[[159, 104, 161, 184, 186, 100, 80, 195], [89, 66, 51, 39, 106, 114, 160, 49], [151, 38, 86, 132, 150, 102, 83, 133]]
The largest entry -> 195
The entry just left of 133?
Answer: 83

[[  0.8 -38.1  19.2   7.4  -3.4   7.6  10.5]
 [  2.8  10.4   2.3  12.9  -8.7  -6.2  -1.3]
 [  7.7  59.2   2.7   3.1   3.8  -1.0  16.7]
 [  5.0 -10.8 -12.1 -12.0   3.0  -6.8  -0.7]
 [ -1.3 -48.9   2.8  -2.0   2.8  -5.2   1.4]
 [-18.4 -12.5  -0.6  -3.1  -1.9  -5.0   9.8]
 [  2.8   2.8  10.1  10.7  -2.0  -4.9   1.9]]
Rows and columns are numbered from 1.
The bottom-right entry -> 1.9
Read off the top-right entry.
Answer: 10.5
The entry directly below -0.6 is 10.1
The largest entry is 59.2
The entry directly below -1.0 -> -6.8
The entry directly above 1.4: -0.7
The entry at row 2, column 3 -> 2.3
The entry in row 2 and column 1 -> 2.8
The entry directly above the centre entry -> 3.1
The entry directly above -4.9 -> -5.0
The top-left entry -> 0.8
The entry in row 1 and column 3: 19.2
Read off the entry directly above 10.4.
Answer: -38.1
Read off the entry directly below the centre entry.
Answer: -2.0
The bottom-left entry is 2.8
The entry just right of the centre entry: 3.0
Read off the entry just left of -10.8.
Answer: 5.0
Read off the entry directly above 3.0.
Answer: 3.8
Read off the entry just left of -5.0.
Answer: -1.9
Read off the entry at row 3, column 3.
Answer: 2.7
The entry just right of -0.6 -> -3.1
Read off the entry in row 3 and column 1.
Answer: 7.7
Read off the bottom entry of the column that holds the largest entry.
Answer: 2.8
Read off the entry at the centre.
Answer: -12.0
The entry just left of the centre entry is -12.1
Read off the entry directly above -48.9.
Answer: -10.8
The entry just left of the smallest entry: -1.3
Read off the entry directly above -12.5.
Answer: -48.9

x =
[[ -4.4  15.7  -8.5  24.4  34.4   6.5  27.4  28.7  36.5 -31.6  29.8  29.6]
 [ 15.4  -4.0  13.6  -2.2  10.2  -5.0  -0.7  15.3   8.7  -9.5   0.7   0.7]
 [ 39.5 -30.5  38.4 -32.9  -2.4 -24.5 -29.6  14.5  -8.1  -2.2 -25.6 -25.9]
 [  0.4  10.8  -3.2  18.1  29.2   3.5  20.8  26.2  30.5 -27.2  23.2  23.0]
 [ 34.8 -25.5  33.4 -26.6   1.6 -21.2 -23.4  16.2  -3.3  -5.6 -19.6 -19.9]
 [ 49.5 -46.2  44.0 -42.5  24.5 -43.1 -31.6  42.5  16.6 -35.6 -19.4 -20.8]
 [-23.8  44.7 -21.1  44.3  -6.2  38.7  35.1 -15.3  -0.1  19.9  23.9  25.7]
 [ -9.4  25.4  -9.7  28.5  10.4  19.2  25.4   5.8  13.8  -3.4  21.3  22.0]
 [ 19.9  -3.4  23.7 -11.3 -28.8   3.3 -17.2 -16.8 -30.6  33.0 -23.7 -22.5]
 [ 29.8 -24.0  24.4 -17.9  30.2 -25.6  -9.5  39.2  26.0 -36.4  -0.3  -1.3]
 [ 34.2 -25.8  31.9 -25.0   8.4 -22.8 -20.5  22.4   3.8 -13.6 -15.2 -15.8]
 [-24.0  42.2 -24.0  46.6  12.9  32.7  41.3   1.8  19.0  -2.0  34.5  35.6]
 [ 24.9 -17.6  20.4 -12.1  26.7 -19.7  -5.3  34.3  23.5 -31.3   1.9   1.1]
 [  0.6   9.7  -3.9  18.3  34.7   1.4  22.2  31.0  35.9 -33.3  25.9  25.5]
 [-29.0  55.5 -21.5  47.9 -36.8  53.8  31.2 -44.3 -29.4  55.9  11.9  14.8]
 [ 24.9 -12.4  25.3 -15.4  -7.8  -8.4 -16.0   3.6 -10.8   8.0 -16.6 -16.2]]
Counting starts at 1.
The entry directly above the largest entry is -33.3
What is the entry just left of -19.6?
A: -5.6
What is the entry just left of -23.7?
A: 33.0
The entry at row 2, column 1 is 15.4
The entry at row 3, column 1 -> 39.5
The entry at row 1, column 3 -> -8.5
The top-left entry: -4.4
The entry directly above 5.8: -15.3
What is the entry just right of 30.5?
A: -27.2
What is the entry just right of the largest entry?
A: 11.9
What is the entry directly below the smallest entry?
A: 44.7
What is the entry just left of 31.9?
A: -25.8
The entry directly below -43.1 -> 38.7
The maximum -> 55.9
What is the entry in row 2 and column 3?
A: 13.6
What is the top entry of the column that holds the smallest entry?
A: 15.7
What is the entry directly above -6.2?
A: 24.5
The entry in the bottom-right corner: -16.2
What is the entry just right of 10.2?
A: -5.0
The entry in the bottom-left corner is 24.9
The entry just right of 38.4: -32.9
The entry just right of 15.4 -> -4.0
What is the entry directly above 22.0?
A: 25.7
What is the entry in row 3 and column 3?
A: 38.4
What is the entry directly above -30.6?
A: 13.8
What is the entry just right of the smallest entry?
A: 44.0
The entry in row 3 and column 2 -> -30.5
The entry directly above the smallest entry: -25.5
What is the entry directly above 10.2?
A: 34.4
What is the entry directly below -16.8?
A: 39.2
